Below are the code and all the weights of a small trained network. Each question names an input and a class and asks about switching units off, where a switched-off unit gives its printed mean instead of its output.

import numpy as np


def w(rows, s, z=0):
    codes = np.array(rows[::2]) - 128.0
    scale = np.full(codes.shape[1], s)
    scale[-1] = z or s
    return codes * scale


def f(y):
    return np.maximum(y, 0)


def log_softmax(a):
    a = a - a.max(-1, keepdims=True)
    return a - np.log(np.exp(a).sum(-1, keepdims=True))


def net(x, mask):
    res = np.array(x, float).reshape(1, 5) / 4 @ E
    y = f(res @ A[0][:, :-1].T + A[0][:, -1])
    res = res + np.where(mask, y, B[0][:, -1]) @ B[0][:, :-1]
    return log_softmax(res[-1] @ U[:, :-1].T + U[:, -1])


A, B = {}, {}
E = w([
[220,173,136,214,110,181,131,112,158],'x0',
[148,166,60,52,165,178,82,76,110],'x1',
[133,147,89,164,254,78,129,131,143],'x2',
[196,118,224,40,178,121,78,159,176],'x3',
[162,63,98,84,164,177,232,82,148],'x4',
],0.011)
A[0] = w([
[135,148,98,164,206,95,132,115,121,105],'N0',
[167,149,135,169,127,147,126,108,147,110],'N1',
[116,115,164,156,128,122,140,138,125,95],'N2',
[108,105,145,128,124,103,145,143,121,121],'N3',
[169,144,144,144,134,155,115,138,143,102],'N4',
[145,122,164,106,150,128,113,119,127,138],'N5',
[154,79,116,98,133,164,227,115,141,121],'N6',
[83,88,195,163,125,70,189,147,150,117],'N7',
[71,136,68,161,85,133,155,119,122,93],'N8',
[94,148,156,165,115,102,89,138,133,89],'N9',
[123,121,161,83,6,164,125,116,125,136],'N10',
[126,108,101,126,134,91,114,116,100,95],'N11',
[160,92,128,124,158,117,195,132,147,108],'N12',
[97,178,124,126,126,142,54,131,120,107],'N13',
[147,147,106,93,137,147,87,107,109,108],'N14',
[210,164,138,192,108,158,145,117,135,138],'N15',
[87,135,37,191,94,136,146,117,112,115],'N16',
[150,94,161,121,149,136,103,131,145,105],'N17',
[147,142,155,116,124,101,135,129,138,105],'N18',
[128,117,139,147,178,125,118,130,117,102],'N19',
[144,118,128,145,172,101,133,122,134,108],'N20',
[132,116,197,179,127,109,173,122,115,130],'N21',
[145,123,130,124,152,134,166,98,141,140],'N22',
[144,166,42,70,131,162,77,97,118,138],'N23',
[187,120,228,64,156,112,103,143,141,124],'N24',
[113,144,141,179,115,104,37,128,124,138],'N25',
[104,137,122,138,120,122,138,106,131,217],'N26',
[123,136,130,126,120,93,100,128,126,116],'N27',
[127,120,127,123,136,147,134,93,127,131],'N28',
[156,113,125,161,117,126,129,147,145,106],'N29',
[112,142,119,168,217,82,128,142,149,144],'N30',
[141,97,181,192,125,105,163,138,140,111],'N31',
[125,133,134,135,137,124,111,142,123,250],'N32',
[124,104,125,127,147,154,160,138,119,106],'N33',
[218,144,119,176,130,163,111,120,113,134],'N34',
[110,128,105,112,142,142,109,118,118,121],'N35',
[10,90,136,43,145,77,134,137,116,124],'N36',
[149,153,69,108,124,161,87,121,146,89],'N37',
[135,137,158,127,143,145,162,120,83,104],'N38',
],0.016,0.012)
B[0] = w([
[106,123,193,129,87,189,84,150,100,202],'N0',
[110,148,114,108,151,130,81,92,115,167],'N1',
[162,149,145,106,142,168,127,114,121,150],'N2',
[133,123,112,108,144,148,129,123,151,161],'N3',
[107,139,126,125,144,117,101,89,139,157],'N4',
[99,119,131,156,143,119,158,116,142,167],'N5',
[197,166,141,148,72,54,116,147,92,212],'N6',
[168,124,100,74,168,179,178,145,131,209],'N7',
[95,140,179,184,187,117,144,110,133,207],'N8',
[213,178,159,123,124,112,114,116,102,176],'N9',
[90,94,181,140,47,210,76,187,97,227],'N10',
[131,148,143,132,132,148,111,104,126,150],'N11',
[174,155,142,132,106,102,119,130,109,179],'N12',
[208,166,145,121,112,97,128,124,98,185],'N13',
[157,136,136,103,150,172,161,143,131,170],'N14',
[89,128,87,86,137,115,58,70,136,204],'N15',
[85,147,184,192,185,113,177,97,145,234],'N16',
[108,141,145,162,158,120,142,118,131,159],'N17',
[126,130,148,140,149,134,143,127,135,143],'N18',
[120,126,152,138,105,167,120,129,120,154],'N19',
[115,127,155,136,95,162,121,134,116,162],'N20',
[154,119,108,86,159,157,163,154,137,181],'N21',
[148,128,118,136,98,86,136,144,117,171],'N22',
[173,107,99,80,164,173,197,171,131,220],'N23',
[67,134,166,217,184,102,195,104,135,224],'N24',
[196,159,146,133,81,71,126,134,96,209],'N25',
[83,58,60,146,114,70,182,151,159,193],'N26',
[157,144,132,136,116,111,130,123,120,155],'N27',
[146,131,113,128,118,115,141,144,121,152],'N28',
[130,139,128,114,146,142,107,103,148,147],'N29',
[93,98,168,136,63,184,91,167,109,220],'N30',
[166,133,115,83,165,177,163,141,131,182],'N31',
[76,37,2,154,76,36,211,182,164,206],'N32',
[159,147,132,140,105,110,131,119,129,152],'N33',
[93,131,93,87,154,117,77,87,137,195],'N34',
[133,127,122,105,139,147,146,116,154,156],'N35',
[100,165,87,70,164,122,9,30,139,251],'N36',
[168,137,139,89,160,175,136,127,150,169],'N37',
[147,135,144,129,124,116,120,128,126,137],'N38',
],0.026,0.019)
U = w([
[58,164,206,253,231,102,219,76,131,122],'0',
[81,175,55,82,169,122,38,18,127,166],'1',
[211,137,95,64,209,229,235,156,124,134],'2',
[240,239,155,168,59,24,151,127,55,108],'3',
[59,77,226,168,34,247,84,168,74,134],'4',
[74,13,2,173,99,45,194,163,168,253],'5',
[175,145,78,217,153,147,71,147,248,84],'6',
[159,112,145,177,183,145,91,128,230,82],'7',
],0.0073,0.005)

Each question gives the input, the list of numbers given to net, and the class t.
The units are the neurons (one row each of A and B). Each row of codes is followed by its name. A weight is (code - 128) times the scale printed after its matrix; where a second scale follows, it is the last column's (A, B and U).
mask holds one flag per neuron, in row order. A switched-off neuron (its flag False) gives its mean, the last column of its row in B, instead of its output. The means were averaged over made-up inputs and are rounded, as every weight is.
A unit's drop is (log p(t) with every unit on - log p(t) with that unit switched off) / (log p(t) with every unit on - log p(t) with every unit switched off).
The circuit of an input: a set's keep is (log p(t) with only the set's units on - log p(t) with every unit switched off) / (log p(t) with every unit on - log p(t) with every unit switched off). Starting from the 12 units with the biggest drops (on a tie, the unit counted first), units are removed one at a time, each time the one whose removal leaves the highest keep (on an exact tie, the one counted first), for as long as the keep stays at least 0.8.
circuit, biggest first: the units of the circuit, biggest drop first
unit that matters most: the unit with the biggest drop
k most important neurons: the k neurons with the biggest drops, biggest first
drop when u is switched off: that unit's drop, to one decimal
input [4,0,3,-1,0], class 1: unit that matters most => N10
input [-2,0,4,2,3], class 4: 2 most important neurons => N25; N30
input [5,-3,8,7,-3], class 4: 2 most important neurons => N30; N0
input [-6,5,-7,-6,6], class 4: 2 most important neurons => N10; N24
input [8,-4,8,-1,-3], class 1: 4 most important neurons => N15; N34; N10; N1
input [2,-2,7,7,7], class 0: 3 most important neurons => N24; N10; N25
input [5,5,6,3,-8], class 3: 2 most important neurons => N25; N13
input [8,-6,2,0,-8], class 1: 3 most important neurons => N15; N34; N6
input [-5,-3,8,-7,-5], class 4: 2 most important neurons => N30; N0
input [1,1,-6,0,-6], class 3: 4 most important neurons => N25; N30; N13; N0
input [-5,0,-7,3,7], class 3: 4 most important neurons => N6; N30; N0; N12
input [-8,-6,-7,-6,1], class 1: 2 most important neurons => N36; N30
input [-7,-4,-5,-7,-2], class 0: 2 most important neurons => N16; N8
input [6,0,-2,8,-1], class 0: unit that matters most => N24
input [8,5,-7,7,0], class 1: 3 most important neurons => N15; N34; N16
input [3,0,-4,1,1], class 4: 3 most important neurons => N36; N10; N32
input [-6,5,0,-6,3], class 0: 3 most important neurons => N16; N8; N15
input [-7,-2,1,-1,-2], class 1: drop when N36 is switched off => 6.2
input [-3,-4,6,2,-1], class 4: drop when N30 is switched off => 0.9
input [-2,-6,-6,-3,4], class 2: circuit, biggest first => N7
input [0,3,6,3,-8], class 3: drop when N25 is switched off => 0.4
input [-4,1,7,-5,-7], class 3: drop when N33 is switched off => 0.0
